How the items are linked:
state | * ~ ! $ + @ &
q694 | q706 q252 q189 q98 q808 q705 q645
q241 | q402 q249 q843 q673 q541 q11 q817
q252 | q410 q694 q264 q829 q336 q379 q415
q376 | q989 q817 q944 q586 q873 q38 q249
q622 | q80 q459 q29 q805 q181 q52 q567
q373 | q915 q83 q961 q396 q964 q645 q705
q764 | q564 q171 q579 q607 q816 q910 q261
q756 | q774 q397 q955 q826 q979 q137 q491
q290 | q170 q25 q903 q617 q779 q340 q646
q402 | q241 q852 q124 q646 q91 q966 q617
q872 | q979 q657 q617 q903 q774 q295 q124
q541 | q91 q367 q491 q303 q241 q611 q955
q843 | q124 q93 q241 q684 q491 q682 q979
q816 | q415 q765 q205 q137 q764 q826 q410
q805 | q658 q11 q581 q622 q728 q249 q38
q926 | q44 q491 q367 q505 q93 q28 q397
q456 | q367 q91 q44 q139 q852 q275 q766
q52 | q762 q673 q357 q249 q554 q622 q586
q903 | q910 q964 q290 q872 q83 q564 q420
q705 | q505 q379 q139 q44 q885 q694 q373
q170 | q290 q586 q910 q817 q892 q579 q673
q207 | q829 q28 q611 q410 q682 q491 q137
q367 | q456 q541 q926 q554 q249 q728 q873
q779 | q892 q961 q83 q144 q290 q759 q775
q139 | q554 q775 q705 q456 q762 q189 q961
q747 | q488 q607 q38 q171 q463 q944 q581
q776 | q581 q364 q658 q808 q98 none q488
q762 | q52 q646 q885 q852 q139 q80 q25
q415 | q816 q645 q759 q47 q564 q83 q252
q961 | q997 q779 q373 q766 q25 q140 q139
q80 | q622 q672 q808 q658 q189 q762 q741
q660 | q247 q782 q463 q431 q38 q873 q728
q682 | q364 q581 q11 q261 q207 q843 q607
q997 | q961 q892 q915 q873 q586 q431 q554
q554 | q139 q303 q505 q367 q52 q181 q997
q774 | q756 q396 q144 q83 q872 q47 q434
q579 | q340 q567 q764 q63 q205 q170 q459
q910 | q903 q591 q170 q979 q826 q764 q684
q695 | q782 q247 q47 q759 q227 q144 q483
q431 | q140 q205 q765 q660 q567 q997 q181
q282 | q171 q564 q741 q488 q645 q964 q808
q706 | q694 q410 q181 q28 q29 q505 q765
q826 | q83 q915 q892 q756 q910 q816 q268
q206 | q463 q47 q247 q645 q488 q396 q98
q892 | q779 q997 q826 q955 q170 q205 q303
q261 | q336 q29 q459 q682 q410 q684 q764
q268 | q379 q505 q303 q491 q684 q410 q826
q488 | q747 q295 q991 q282 q206 q657 q776
q989 | q376 q617 q657 q25 q766 q991 q852
q673 | q646 q52 q684 q241 q303 q459 q170
q657 | q944 q872 q989 q964 q396 q488 none
q47 | q137 q206 q695 q415 q295 q774 q829
q459 | q672 q622 q261 q11 q363 q673 q579
q964 | q591 q903 q25 q657 q373 q282 q885
q25 | q586 q290 q964 q989 q961 q741 q762
q420 | q684 q885 q646 q124 q379 q336 q903
q885 | q357 q420 q762 none q705 q808 q964
q124 | q843 none q402 q420 q434 q364 q872
q44 | q926 q434 q456 q705 none q98 q396
q759 | q205 q140 q415 q695 q340 q779 q264
q646 | q673 q762 q420 q402 q775 q672 q290
q491 | q434 q926 q541 q268 q843 q207 q756
q364 | q682 q776 q966 q336 q829 q124 q295
q137 | q47 q463 q782 q816 q607 q756 q207
q171 | q282 q764 q567 q747 q765 q591 q29
q817 | q617 q376 q979 q170 q955 q63 q241
q672 | q459 q80 q336 q966 q264 q646 q340
q205 | q759 q431 q816 q782 q579 q892 q363
q91 | q541 q456 q434 q775 q402 q483 q144
q275 | q728 q483 q98 q189 q658 q456 q247
q98 | q28 q829 q275 q694 q776 q44 q206
q11 | q966 q805 q682 q459 q611 q241 q63
q658 | q805 q966 q776 q80 q275 q852 q991
q829 | q207 q98 q483 q252 q364 q434 q47
q227 | q63 q991 q295 q340 q695 q617 q966
q645 | q765 q415 q140 q206 q282 q373 q694
q93 | none q843 q249 q357 q926 q581 q944
q410 | q252 q706 q363 q207 q261 q268 q816
q567 | q741 q579 q171 q38 q431 q586 q622
q808 | q29 q336 q80 q776 q694 q885 q282
q728 | q275 q611 q28 q181 q805 q367 q660
q611 | q483 q728 q207 q363 q11 q541 q782
q852 | q249 q402 none q762 q456 q658 q989
q684 | q420 q357 q673 q843 q268 q261 q910
q979 | q872 q944 q817 q910 q756 q607 q843
q955 | q144 q873 q756 q892 q817 q782 q541
q28 | q98 q207 q728 q706 q581 q926 q463
q873 | q766 q955 q397 q997 q376 q660 q367
q966 | q11 q658 q364 q672 q483 q402 q227
q944 | q657 q979 q376 q591 q397 q747 q93
q181 | q189 q363 q706 q728 q622 q554 q431
q581 | q776 q682 q805 q29 q28 q93 q747
q249 | q852 q241 q93 q52 q367 q805 q376
q397 | q396 q756 q873 q915 q944 q463 q926
q144 | q955 q766 q774 q779 q617 q695 q91
q741 | q567 q340 q282 q991 q140 q25 q80
q38 | q991 q63 q747 q567 q660 q376 q805
q189 | q181 q264 q694 q275 q80 q139 q140
q607 | q295 q747 q63 q764 q137 q979 q682
q379 | q268 q705 q775 q434 q420 q252 q83
q303 | q775 q554 q268 q541 q673 q363 q892
q775 | q303 q139 q379 q91 q646 q264 q779
q463 | q206 q137 q660 q765 q747 q397 q28
q29 | q808 q261 q622 q581 q706 q357 q171
q396 | q397 q774 q766 q373 q657 q206 q44
q991 | q38 q227 q488 q741 q247 q989 q658
q766 | q873 q144 q396 q961 q989 q247 q456
q363 | q264 q181 q410 q611 q459 q303 q205
q617 | q817 q989 q872 q290 q144 q227 q402
q357 | q885 q684 q52 q93 q505 q29 q591
q782 | q695 q660 q137 q205 q63 q955 q611
q765 | q645 q816 q431 q463 q171 q915 q706
q915 | q373 q826 q997 q397 q591 q765 q505
q336 | q261 q808 q672 q364 q252 q420 q564
q483 | q611 q275 q829 q264 q966 q91 q695
q247 | q660 q695 q206 q140 q991 q766 q275
q140 | q431 q759 q645 q247 q741 q961 q189
q340 | q579 q741 q564 q227 q759 q290 q672
q264 | q363 q189 q252 q483 q672 q775 q759
q591 | q964 q910 q586 q944 q915 q171 q357
q434 | q491 q44 q91 q379 q124 q829 q774
q63 | q227 q38 q607 q579 q782 q817 q11
q564 | q764 q282 q340 q295 q415 q903 q336
q586 | q25 q170 q591 q376 q997 q567 q52
q83 | q826 q373 q779 q774 q903 q415 q379
q505 | q705 q268 q554 q926 q357 q706 q915
q295 | q607 q488 q227 q564 q47 q872 q364

The rows follow the links: the fewer symbols apart two items are, the more alike their rows tend to be.

Each row is also shifted at random along 7 hidden directions that mean nothing.

Some items, each with a row of numbers:
q645
1234 109 542 109 85 108 -33 21 104 -10 57 189 79 139 126 -121 243 -105 -209 -39 368 -462 227 145 -128 -292 -88 -133 -13 221 -88 192 5 -253 -131 -28 -274 737 -303 258 34 -49 -112 55
q247
-139 -169 175 43 409 -9 142 -9 58 140 73 -139 339 -47 -190 94 -116 71 -184 -3 79 -307 131 111 399 294 -160 211 -92 -241 115 -90 34 -315 -137 290 -176 609 328 353 192 -90 -27 13
q829
-122 217 222 137 81 57 -186 -92 -194 166 150 -235 63 -61 -35 -77 -374 33 -220 -92 295 -256 -42 20 -437 203 187 -32 -181 -169 -186 259 -163 -158 -94 -2 -178 53 -225 -206 57 -165 -212 89
q554
74 -21 376 -128 139 80 200 123 403 -182 -31 230 -177 52 265 -77 26 -51 150 251 -181 99 -145 267 85 -381 -99 163 206 0 236 -164 224 -385 192 -111 -2 -419 -220 116 -19 3 60 -51
q944
-170 -86 254 -134 29 51 -101 389 71 -412 -57 -110 -371 101 128 -197 -133 -63 112 -56 -7 -202 -140 93 -564 -298 -18 36 -12 -14 -17 284 217 -395 69 -325 -7 -249 -426 -135 80 -16 -12 -191
q979
-357 -242 -122 -264 142 110 54 127 97 -499 -193 -295 -223 18 -119 24 -259 408 444 405 -126 -100 101 -35 147 92 -57 89 -107 1 -51 66 185 -427 578 -244 -104 -8 47 62 -139 250 78 -213
q660
-434 -49 157 55 107 170 -359 55 120 -488 -251 -14 -99 338 -2 12 181 24 456 199 87 -15 -164 -445 189 -173 8 -36 -16 329 -55 357 125 135 359 -312 304 75 -335 -114 98 198 568 -156
q775
-85 -140 44 -107 -174 154 -120 -261 31 128 175 114 205 -48 150 45 470 -98 -9 26 338 -31 -102 -170 481 149 -102 -73 -124 374 -315 -388 160 639 229 231 24 181 -79 342 -203 67 116 196
q903
-539 259 -276 62 88 -291 384 199 -202 188 261 43 -152 -106 129 118 -212 76 -451 -50 -505 -72 -61 488 -493 -65 -135 126 40 -474 285 -295 -229 -403 -393 91 -268 -216 425 -18 11 -129 -96 83
q586
197 -159 222 51 -55 -123 -23 478 93 -121 170 76 -117 -131 -101 -170 -551 -68 -371 -70 -12 -169 163 313 -501 58 -196 322 45 -467 -32 161 206 -387 -267 122 -1 -35 46 -34 142 -270 -397 -47
q456
-1067 192 29 0 -79 -33 -167 33 -158 -83 56 17 -261 22 329 60 9 -269 -16 -82 -6 176 -464 -123 -260 -316 165 -124 219 54 186 -5 83 169 183 -144 155 -610 -211 -175 -9 45 191 139
q189
-190 255 -283 325 -303 -225 -32 -43 -272 416 203 115 297 -93 -81 -6 -300 -115 -324 -424 122 237 -42 -83 -176 197 249 -71 111 -280 74 -62 -280 264 -400 194 140 -61 222 -304 84 -197 -338 172
q364
126 366 -339 -124 70 120 209 187 -246 -521 -488 -587 -46 255 -167 309 -56 223 588 109 -353 221 -344 -323 -106 -497 499 -46 55 -161 48 461 -197 -378 439 151 335 122 -12 -320 -131 358 662 -193
q779
-570 162 -152 -176 563 -114 326 350 -74 -327 26 -144 -54 142 178 105 7 265 -150 289 -426 -218 -423 127 -76 -112 -202 127 260 -452 190 26 180 -598 248 170 -77 -45 213 87 26 -138 761 80
q926
-692 15 -64 60 -211 -174 -95 -83 27 -87 -126 -148 -232 17 19 -58 72 -67 408 -144 141 46 -95 -174 258 16 106 -146 31 254 -157 -186 181 361 394 -367 163 -447 35 -81 -322 206 -107 -44
q762
351 -9 -205 68 -150 -115 156 -89 -79 379 124 88 256 -157 108 97 217 -251 -236 -245 -148 283 -57 74 217 -69 -70 -34 72 -11 173 -300 -99 305 -336 331 215 -89 242 119 -72 156 -138 191
q402
861 -575 300 -351 -186 354 -95 -295 81 52 3 -7 95 -66 50 128 342 -87 69 384 555 56 370 96 605 86 -174 -14 -165 489 -210 -293 351 281 198 268 -135 368 -199 480 -285 261 -357 123
q367
-56 393 144 53 230 -53 104 298 -103 -80 -149 257 -376 131 452 -207 465 -248 -378 -403 -587 -77 -766 119 -375 -606 90 -70 482 -16 498 408 -255 216 -596 -146 323 -622 -116 -123 -4 -32 484 0
q459
392 -119 169 33 -175 320 -282 -62 -56 84 22 119 122 -139 -125 -80 -79 -31 -317 -29 346 16 223 -117 -153 226 -54 -48 -246 91 -238 164 151 321 -128 7 -42 126 -506 -196 312 -272 -308 38
q275
-65 251 393 85 -34 160 -62 -92 72 161 7 287 -59 70 215 71 76 -312 -60 196 -87 262 -133 87 -26 -394 171 -123 230 282 315 83 -282 -34 -135 62 62 -320 -298 21 98 208 -53 15
q373
208 192 -378 121 81 -330 48 383 -289 -528 -38 -286 51 122 -195 134 -506 68 140 -34 -26 51 -131 -204 -377 -83 180 97 44 -294 90 217 -278 -456 189 -114 228 116 116 -308 -259 226 133 -18
q415
-479 59 29 231 -24 -119 24 -292 -12 249 183 94 198 21 101 -4 213 -32 -24 57 166 -221 191 106 79 288 -51 -88 -12 148 -192 -381 -110 220 118 40 -432 154 160 229 -18 -166 -60 110
q816
-1425 408 480 114 100 61 -108 204 -20 -138 63 -25 -492 97 333 -351 -95 171 -26 20 113 -445 -208 -16 -658 13 -5 -107 167 21 -239 174 282 -133 407 -356 -387 -487 -506 -51 282 -588 245 -113
q764
258 0 -54 95 1 115 148 -47 149 14 -203 41 38 122 7 -20 263 250 187 89 -210 -93 212 25 414 126 -232 -18 -70 208 -173 -127 -4 119 59 -46 -179 187 98 249 81 -91 240 -167
q44
166 -23 -19 -60 -25 -108 -232 -374 -47 281 189 91 27 -193 271 -97 532 -338 -349 -351 254 -330 -110 158 375 68 -149 -356 4 345 -143 -116 -87 595 -342 20 -9 102 -76 334 -223 140 14 247
q966
-591 476 -606 78 -71 -216 158 206 -546 348 107 -134 238 -73 -326 111 -694 18 -147 -285 -401 497 -233 -189 -601 90 435 120 -15 -702 350 174 -597 -97 -476 197 295 -363 530 -677 203 -65 -155 6
q171
-66 -168 -177 48 -264 44 151 -199 300 200 -178 188 113 -89 -204 135 183 69 408 -17 -244 352 332 73 525 66 56 122 28 250 74 -608 -197 23 86 -110 -53 -95 399 255 -29 178 -330 -62
q205
419 -68 529 -9 231 205 -30 107 229 -80 201 304 1 80 24 -100 -270 164 -146 334 96 -45 340 230 -157 83 -160 243 83 -113 121 73 250 -358 -29 -84 -363 166 -185 77 303 -237 -267 -119
q541
-52 34 209 -268 236 235 -179 108 -178 -227 -141 -52 -323 148 225 -266 536 -46 -35 -151 -8 -273 -643 -171 -92 -248 -11 -199 217 137 -88 392 352 517 83 -69 213 -52 -519 114 91 -136 604 58
q410
-556 254 268 167 -33 -57 158 -13 182 -90 -79 113 -184 35 232 -204 -38 201 219 212 -197 56 -199 -41 -89 -167 46 17 117 -68 116 -138 57 -239 368 -311 -287 -483 -212 24 58 -178 235 -103
q282
-974 382 -356 160 -21 -268 262 37 -74 119 -165 -117 -4 147 128 93 323 136 55 -133 -550 -2 -157 -86 77 -193 -64 -115 117 116 31 -268 -320 -57 -37 77 -118 -303 300 -69 104 43 445 38
q139
363 -18 294 55 -141 -14 -141 -163 138 287 108 424 84 -115 448 -74 799 -395 -537 -149 157 -130 -80 -34 345 -353 -257 -392 145 564 -82 -231 106 811 -346 93 132 -210 -425 293 -155 86 -48 412
q434
-111 81 -307 -180 163 -95 153 -164 -170 166 132 -396 58 38 -82 29 -267 61 -90 16 69 -149 -101 157 91 268 42 44 -50 -384 9 -104 38 -398 123 42 -133 49 352 159 -149 16 -106 97
q80
-277 33 -42 47 -50 36 -183 -24 47 -250 -213 -319 207 44 -7 159 -210 173 29 130 68 -36 -10 -140 119 44 6 159 -102 -126 -215 258 94 -118 402 242 21 132 -250 -176 189 26 350 149

From each start, follow one symbol. Which item do you reach?
Answer with the item's name.
new walk
515 111 114 236 113 69 -134 357 -14 -60 -95 316 49 131 -138 -172 -189 -87 -117 -186 -27 93 -71 35 -274 -315 151 140 176 -121 173 337 -62 -195 -215 -114 282 72 -101 -142 297 -22 -34 -44
&: q181
new walk
-850 19 -79 80 -19 136 144 0 18 -151 -124 -42 114 148 40 325 92 249 193 472 -156 154 38 0 14 -26 -79 118 -46 -44 -82 -136 180 -191 555 170 -185 -47 134 0 95 39 329 69
$: q227
new walk
-390 527 -197 -37 124 -32 252 91 -143 324 -90 206 22 49 -78 -75 -156 86 -16 -117 -576 453 -346 -110 -208 -70 330 89 278 -194 497 35 -358 -131 -353 -123 256 -595 182 -293 44 -36 224 -142
*: q483
new walk
-535 -24 298 -75 279 59 -30 -75 28 46 48 -252 -26 -73 93 -51 169 117 -49 176 207 -545 64 169 133 298 -159 -105 -184 65 -266 -90 129 -62 167 14 -528 409 -48 374 57 -310 257 57
&: q829
new walk
330 50 43 -23 -26 207 -6 201 -32 -153 -260 -35 -227 91 12 -61 -25 116 322 55 -26 139 -59 -103 -390 -222 186 -64 -64 110 44 387 -66 -233 159 -240 -7 73 -285 -70 15 75 86 -382
!: q63
new walk
-561 -227 509 270 -378 -13 -415 -173 365 -201 55 184 -150 42 -1 41 -284 -22 561 389 476 -24 430 -147 -85 134 -15 116 -96 426 -324 -179 226 -73 734 -455 -347 -211 -394 -67 -104 44 -483 -133
!: q431
new walk
-614 -252 -184 -266 -3 65 -116 13 22 -469 -348 -519 -248 101 120 -115 109 378 423 58 -61 -243 -147 -207 249 148 -20 49 -172 57 -448 97 352 74 667 -166 34 -69 -239 105 -202 99 504 -96
&: q979
new walk
-260 -196 97 -214 140 -177 -149 338 -223 -208 294 -147 -108 -12 -292 -99 -978 223 -4 170 258 -91 -20 4 -610 364 56 364 -76 -518 78 375 216 -465 225 -195 1 27 77 -460 47 -160 -320 -65
+: q817
new walk
31 13 -80 129 -246 -12 124 -547 71 652 111 338 370 -48 -5 115 440 -28 40 187 160 271 218 -136 710 107 24 -147 79 296 -113 -498 -191 514 8 176 -30 67 155 277 -123 150 -185 241
+: q672
new walk
489 128 -39 -99 143 -145 78 76 -21 222 171 139 -7 31 104 -37 197 -288 -259 -112 -8 -103 -25 343 67 -241 -85 -156 104 2 183 -132 -259 -200 -498 -8 -202 157 262 273 -163 154 -288 66
!: q766
new walk
552 -344 322 100 -324 -78 -137 119 0 -130 191 91 -96 -109 57 -16 -331 -243 -153 -58 448 -122 404 224 -630 -76 -49 -67 -197 131 -268 -29 155 -190 75 106 -231 211 -269 -115 -233 147 -751 -30
~: q903
new walk
216 -176 -130 -354 344 44 359 29 127 -188 182 -13 72 56 -200 257 -257 77 320 643 -65 420 129 251 388 -18 19 217 40 -271 357 -268 43 -696 268 116 -24 256 517 235 -136 347 -51 -44
!: q774
new walk
-202 274 237 21 308 -30 262 -36 172 17 -102 -210 4 -11 65 123 -212 189 51 154 -196 -163 -75 340 -33 -79 81 132 -10 -246 188 -51 -194 -788 22 64 -176 81 136 126 68 113 113 -105
&: q206
new walk
-5 -364 182 -100 -73 -17 -288 72 72 -183 158 3 67 -41 -197 -11 -283 -140 119 62 502 30 208 -78 106 222 -47 142 -37 86 -196 -1 210 137 140 -241 84 73 -43 -15 -104 69 -330 -78
$: q997
new walk
-341 173 -48 131 15 -38 -102 222 -118 -77 -116 -344 3 30 -47 145 -63 -53 23 -272 -121 -152 -151 -32 -245 -15 -4 -20 -83 -48 -48 127 -210 -148 13 89 126 237 31 -77 153 -69 183 -36
@: q657
new walk
-166 121 -79 56 -47 -179 260 98 146 -234 -101 -167 -160 53 235 177 -30 21 114 233 -375 196 -261 178 -114 -359 53 44 115 -144 219 -100 -136 -498 179 41 -48 -333 50 -130 -229 168 49 -64
@: q808
new walk
77 -84 35 27 157 4 54 170 -41 58 57 -87 139 60 -123 54 -240 97 -493 -113 17 -298 189 290 -216 175 -245 273 -105 -469 -64 125 38 -627 -211 405 -218 478 170 75 350 -283 40 114
*: q567
